Below are the code and all the weights of a small trained network. Each question names an input and a target symbol and asks about switching units off, where a switched-off unit gives its printed mean instead of its output.

import numpy as np


def w(rows, s, z=0):
    codes = np.array(rows[::2]) - 128.0
    scale = np.full(codes.shape[1], s)
    scale[-1] = z or s
    return codes * scale


def f(y):
    return np.maximum(y, 0)


def softmax(a):
    e = np.exp(a - a.max(-1, keepdims=True))
    return e / e.sum(-1, keepdims=True)


def log_softmax(a):
    a = a - a.max(-1, keepdims=True)
    return a - np.log(np.exp(a).sum(-1, keepdims=True))


def net(x, mask):
    ids = ['ΓΔΞΨαζλπσφ'.index(c) for c in x.split()]
    T = len(ids)
    res = E[ids] + P[:T]
    u = 0
    for l in range(2):
        q, k, v = (res @ M[l].T for M in (Q, K, V))
        z = softmax(np.where(np.tri(T) > 0, q @ k.T / 4**0.5, -1e9)) @ v
        res = res + np.where(mask[u], z, O[l][:, -1]) @ O[l][:, :-1]
        u += 1
        y = f(res @ A[l][:, :-1].T + A[l][:, -1])
        res = res + np.where(mask[u : u + 12], y, B[l][:, -1]) @ B[l][:, :-1]
        u += 12
    return log_softmax(res[-1] @ U[:, :-1].T + U[:, -1])


Q, K, V, O, A, B = {}, {}, {}, {}, {}, {}
E = w([
[104,82,136,171,20,73,143,90],'Γ',
[219,124,81,86,130,125,208,95],'Δ',
[167,180,142,135,156,145,90,84],'Ξ',
[135,65,164,84,92,150,154,38],'Ψ',
[99,27,192,73,197,92,85,241],'α',
[93,58,86,105,124,144,118,146],'ζ',
[109,167,167,249,104,103,243,95],'λ',
[165,119,110,152,78,55,111,193],'π',
[156,108,48,149,180,171,255,131],'σ',
[54,146,176,157,108,82,123,132],'φ',
],0.02)
P = w([
[135,17,23,177,103,99,70,233],'0',
[134,185,173,57,50,125,187,187],'1',
[108,96,1,194,192,98,106,150],'2',
[120,204,186,77,66,127,185,175],'3',
[94,105,14,209,208,89,108,128],'4',
[102,232,185,86,98,120,196,149],'5',
[87,82,38,209,206,96,101,125],'6',
[98,229,208,90,98,136,185,139],'7',
[88,1,96,208,146,126,78,144],'8',
[93,229,219,106,97,141,180,159],'9',
[65,79,62,231,210,80,105,118],'10',
[79,250,227,115,112,134,187,140],'11',
[74,10,99,218,169,104,79,126],'12',
],0.0086)
Q[0] = w([
[82,170,193,83,92,191,150,185],'0.h1',
[45,2,106,160,166,47,149,83],'0.h1',
[58,123,177,110,204,219,163,120],'0.h1',
[168,221,178,89,157,144,116,189],'0.h1',
],0.0091)
K[0] = w([
[203,64,55,2,15,91,130,101],'0.h1',
[6,83,251,202,232,110,128,146],'0.h1',
[102,51,119,78,196,210,183,50],'0.h1',
[243,144,20,96,118,97,76,144],'0.h1',
],0.0087)
V[0] = w([
[142,99,142,115,118,137,140,149],'0.h1',
[148,36,133,94,116,177,138,90],'0.h1',
[80,142,75,80,108,77,132,115],'0.h1',
[148,147,196,255,160,104,169,146],'0.h1',
],0.0079)
O[0] = w([
[148,243,146,203,134,164,84,77,194],'0.h1',
[63,117,117,127,139,94,155,31,253],'0.h1',
[63,89,102,98,86,2,63,30,171],'0.h1',
[130,113,169,192,42,216,137,126,117],'0.h1',
],0.0069,0.0039)
A[0] = w([
[209,150,218,2,162,112,126,121,102],'0.n1',
[152,173,247,138,173,83,91,160,159],'0.n2',
[143,106,148,136,58,83,55,121,89],'0.n3',
[141,86,121,160,132,99,93,177,181],'0.n4',
[74,147,171,200,139,162,27,188,190],'0.n5',
[134,166,157,107,69,40,211,126,82],'0.n6',
[190,113,118,96,217,111,167,58,30],'0.n7',
[80,181,199,149,100,119,133,175,153],'0.n8',
[125,123,116,149,70,50,152,160,179],'0.n9',
[110,137,85,200,147,222,111,151,190],'0.n10',
[67,112,190,179,126,110,114,66,253],'0.n11',
[153,183,204,102,89,93,166,37,134],'0.n12',
],0.0089,0.0037)
B[0] = w([
[68,177,142,241,123,166,122,132,169],'0.n1',
[108,67,170,179,129,49,162,148,161],'0.n2',
[197,172,102,139,137,141,153,170,164],'0.n3',
[148,147,130,150,165,167,193,27,176],'0.n4',
[112,180,168,117,173,2,163,45,178],'0.n5',
[188,130,174,149,106,172,210,127,189],'0.n6',
[199,102,214,137,108,167,118,213,175],'0.n7',
[157,116,50,70,138,42,86,220,163],'0.n8',
[164,159,67,91,175,224,160,122,181],'0.n9',
[92,76,189,82,37,62,65,50,166],'0.n10',
[135,99,58,66,138,48,127,113,248],'0.n11',
[188,134,82,164,48,94,83,160,220],'0.n12',
],0.0077,0.012)
Q[1] = w([
[21,193,186,46,85,225,127,177],'1.h1',
[158,47,162,121,255,172,119,124],'1.h1',
[134,172,201,92,99,116,190,201],'1.h1',
[66,176,203,60,69,115,119,166],'1.h1',
],0.0077)
K[1] = w([
[156,176,128,140,116,217,154,128],'1.h1',
[114,76,131,67,171,80,101,170],'1.h1',
[185,135,130,200,95,216,150,103],'1.h1',
[154,165,138,140,91,254,137,97],'1.h1',
],0.0093)
V[1] = w([
[89,74,103,93,95,245,119,126],'1.h1',
[119,125,167,182,144,108,162,146],'1.h1',
[162,204,12,53,84,80,42,98],'1.h1',
[67,213,196,108,129,88,254,95],'1.h1',
],0.0065)
O[1] = w([
[149,77,140,137,90,138,192,159,9],'1.h1',
[186,3,125,150,159,253,203,139,147],'1.h1',
[78,103,116,73,71,140,209,194,168],'1.h1',
[67,61,104,57,75,221,130,76,181],'1.h1',
],0.0071,0.013)
A[1] = w([
[37,149,116,106,201,96,155,85,185],'1.n1',
[87,146,133,171,181,186,254,55,170],'1.n2',
[56,192,159,108,145,111,128,99,86],'1.n3',
[174,124,101,204,113,151,214,204,71],'1.n4',
[37,62,139,111,168,108,176,81,116],'1.n5',
[157,91,139,82,128,157,123,163,211],'1.n6',
[129,152,173,230,131,211,184,116,57],'1.n7',
[79,182,202,98,172,115,104,138,254],'1.n8',
[149,153,162,144,22,156,119,92,102],'1.n9',
[162,140,170,177,150,97,208,99,206],'1.n10',
[63,125,94,180,140,125,155,58,174],'1.n11',
[128,62,94,211,192,127,101,143,198],'1.n12',
],0.009,0.0049)
B[1] = w([
[204,77,131,95,48,186,140,60,234],'1.n1',
[73,146,136,83,61,51,17,144,183],'1.n2',
[114,66,128,170,119,182,103,147,158],'1.n3',
[49,53,122,165,250,106,150,95,180],'1.n4',
[179,255,71,185,166,122,131,228,252],'1.n5',
[141,212,161,95,178,91,136,118,161],'1.n6',
[197,65,110,95,160,178,43,91,140],'1.n7',
[40,110,108,86,102,225,83,148,164],'1.n8',
[205,180,102,177,118,135,96,105,203],'1.n9',
[38,107,166,101,117,173,97,61,196],'1.n10',
[202,128,155,80,119,174,172,134,216],'1.n11',
[182,76,132,228,152,163,153,104,186],'1.n12',
],0.0064,0.013)
U = w([
[189,181,239,111,185,135,191,123,190],'Γ',
[160,199,167,26,129,190,118,150,177],'Δ',
[170,117,122,157,162,141,58,98,97],'Ξ',
[76,68,99,180,102,134,146,76,2],'Ψ',
[91,106,214,84,124,124,100,80,142],'α',
[118,12,151,198,75,157,112,197,182],'ζ',
[191,54,172,93,124,44,34,186,128],'λ',
[89,254,84,204,173,104,23,118,191],'π',
[235,135,79,218,137,129,133,223,61],'σ',
[181,140,236,165,49,144,177,103,134],'φ',
],0.0064,0.0049)

Each question gives the input, a string of symbols that net reads in full, and the target symbol t.
The units are the heads (4 rows each of Q, K, V and O) and the neurons (one row each of A and B). Each row of codes is followed by its name. A weight is (code - 128) times the scale printed after its matrix; where a second scale follows, it is the last column's (O, A, B and U).
mask holds one flag per unit, layer by layer, with each layer's heads first. A switched-off unit (its flag False) gives its mean, the last column of its rows in O or B, instead of its output. The means were averaged over made-up inputs and are rounded, as every weight is.
A unit's drop is (log p(t) with every unit on - log p(t) with that unit switched off) / (log p(t) with every unit on - log p(t) with every unit switched off).
The circuit of an input: a set's keep is (log p(t) with only the set's units on - log p(t) with every unit switched off) / (log p(t) with every unit on - log p(t) with every unit switched off). Starting from the 12 units with the biggest drops (on a tie, the unit counted first), units are removed one at a time, each time the one whose removal leaves the highest keep (on an exact tie, the one counted first), for as long as the keep stays at least 0.8.
circuit, biggest first: the units of the circuit, biggest drop first
unit that matters most: the unit with the biggest drop
top k neurons: the k neurons with the biggest drops, biggest first
top k neurons in layer l: the k neurons of layer l with the biggest drops, biggest first
input Γ λ Ψ, target φ: circuit, biggest first => [0.h1, 0.n10]
input Ψ Ψ ζ, target σ: circuit, biggest first => [1.h1]
input Δ Γ π Ψ φ ζ Γ Ξ Ψ Ψ Δ, target Δ: top 2 neurons in layer 0 => [0.n5, 0.n12]
input Ψ α Ψ ζ Ψ ζ α Γ λ σ σ, target φ: circuit, biggest first => [0.n10, 0.h1]
input Ψ Ψ Ψ λ Γ Γ α Γ, target σ: top 3 neurons in layer 0 => [0.n8, 0.n12, 0.n3]
input Ψ Ψ σ Ψ ζ α φ ζ Δ, target Δ: circuit, biggest first => [0.n5, 0.n11, 1.h1, 1.n6]
input λ Ψ Ψ ζ Ψ Ψ α Ψ Γ Δ λ, target φ: top 2 neurons in layer 1 => [1.n11, 1.n4]
input φ π λ Ψ Ψ π ζ Ξ Ξ ζ Δ, target φ: top 2 neurons => [0.n10, 0.n9]
input Ψ λ φ α Γ Δ σ, target Ξ: top 3 neurons => [0.n2, 0.n12, 0.n9]
input Ψ Ψ φ Ψ α Γ ζ Ψ ζ Γ Ψ Ψ ζ, target Ξ: top 3 neurons => [0.n2, 0.n9, 0.n5]
input Ψ π π α Ψ π, target Γ: top 3 neurons in layer 0 => [0.n8, 0.n6, 0.n9]
input π Δ Ψ α Ψ Ψ Γ α, target ζ: circuit, biggest first => [0.n1, 1.n8, 0.n2]
input Δ Ψ α σ σ Γ ζ φ π Ξ α Γ Ψ, target Ξ: top 3 neurons => [0.n6, 0.n5, 0.n9]
input Δ Γ Δ, target Γ: top neuron => [0.n7]
input Ψ Ψ Ψ α φ, target Δ: top 2 neurons => [0.n5, 1.n1]
input Ψ Ψ π ζ π α σ Δ, target Ξ: top 2 neurons => [0.n1, 1.n7]
input ζ Ψ Ψ λ φ ζ φ, target Δ: top 2 neurons in layer 1 => [1.n1, 1.n5]
input α Γ Ψ Γ Γ α Γ φ Ψ Ξ φ π Ψ, target Δ: top 2 neurons in layer 0 => [0.n11, 0.n1]
input σ Ψ ζ λ Ψ Ψ Γ, target φ: top 2 neurons => [0.n10, 0.n5]
input Ψ ζ Γ π Δ Ξ α Γ ζ Ψ Ψ φ Γ, target Δ: top 3 neurons => [0.n8, 0.n11, 0.n4]
input Γ ζ Ψ φ Ψ π Ψ φ, target λ: unit that matters most => 0.n8
input π α ζ α, target ζ: top 3 neurons in layer 0 => [0.n1, 0.n2, 0.n11]
input Ψ Ψ Γ Ξ φ ζ Γ Ψ φ ζ π, target Δ: top 3 neurons => [0.n5, 0.n12, 0.n9]
input Ψ Ψ ζ ζ Ψ Γ ζ, target σ: top 2 neurons in layer 1 => [1.n5, 1.n10]
input Ψ Ψ Ψ Γ ζ Ξ α φ σ ζ Ψ, target Δ: top 2 neurons in layer 0 => [0.n8, 0.n4]
input Ψ ζ Ξ Γ λ Ψ φ Ψ Ψ ζ Δ Δ, target Ξ: top 3 neurons => [1.n7, 0.n1, 0.n11]
input α ζ Ψ Ξ, target π: top 4 neurons in layer 0 => [0.n1, 0.n12, 0.n4, 0.n5]
input α ζ Ψ Ψ Ψ α ζ Ψ Ψ Ψ ζ, target Ξ: top 2 neurons in layer 0 => [0.n2, 0.n1]
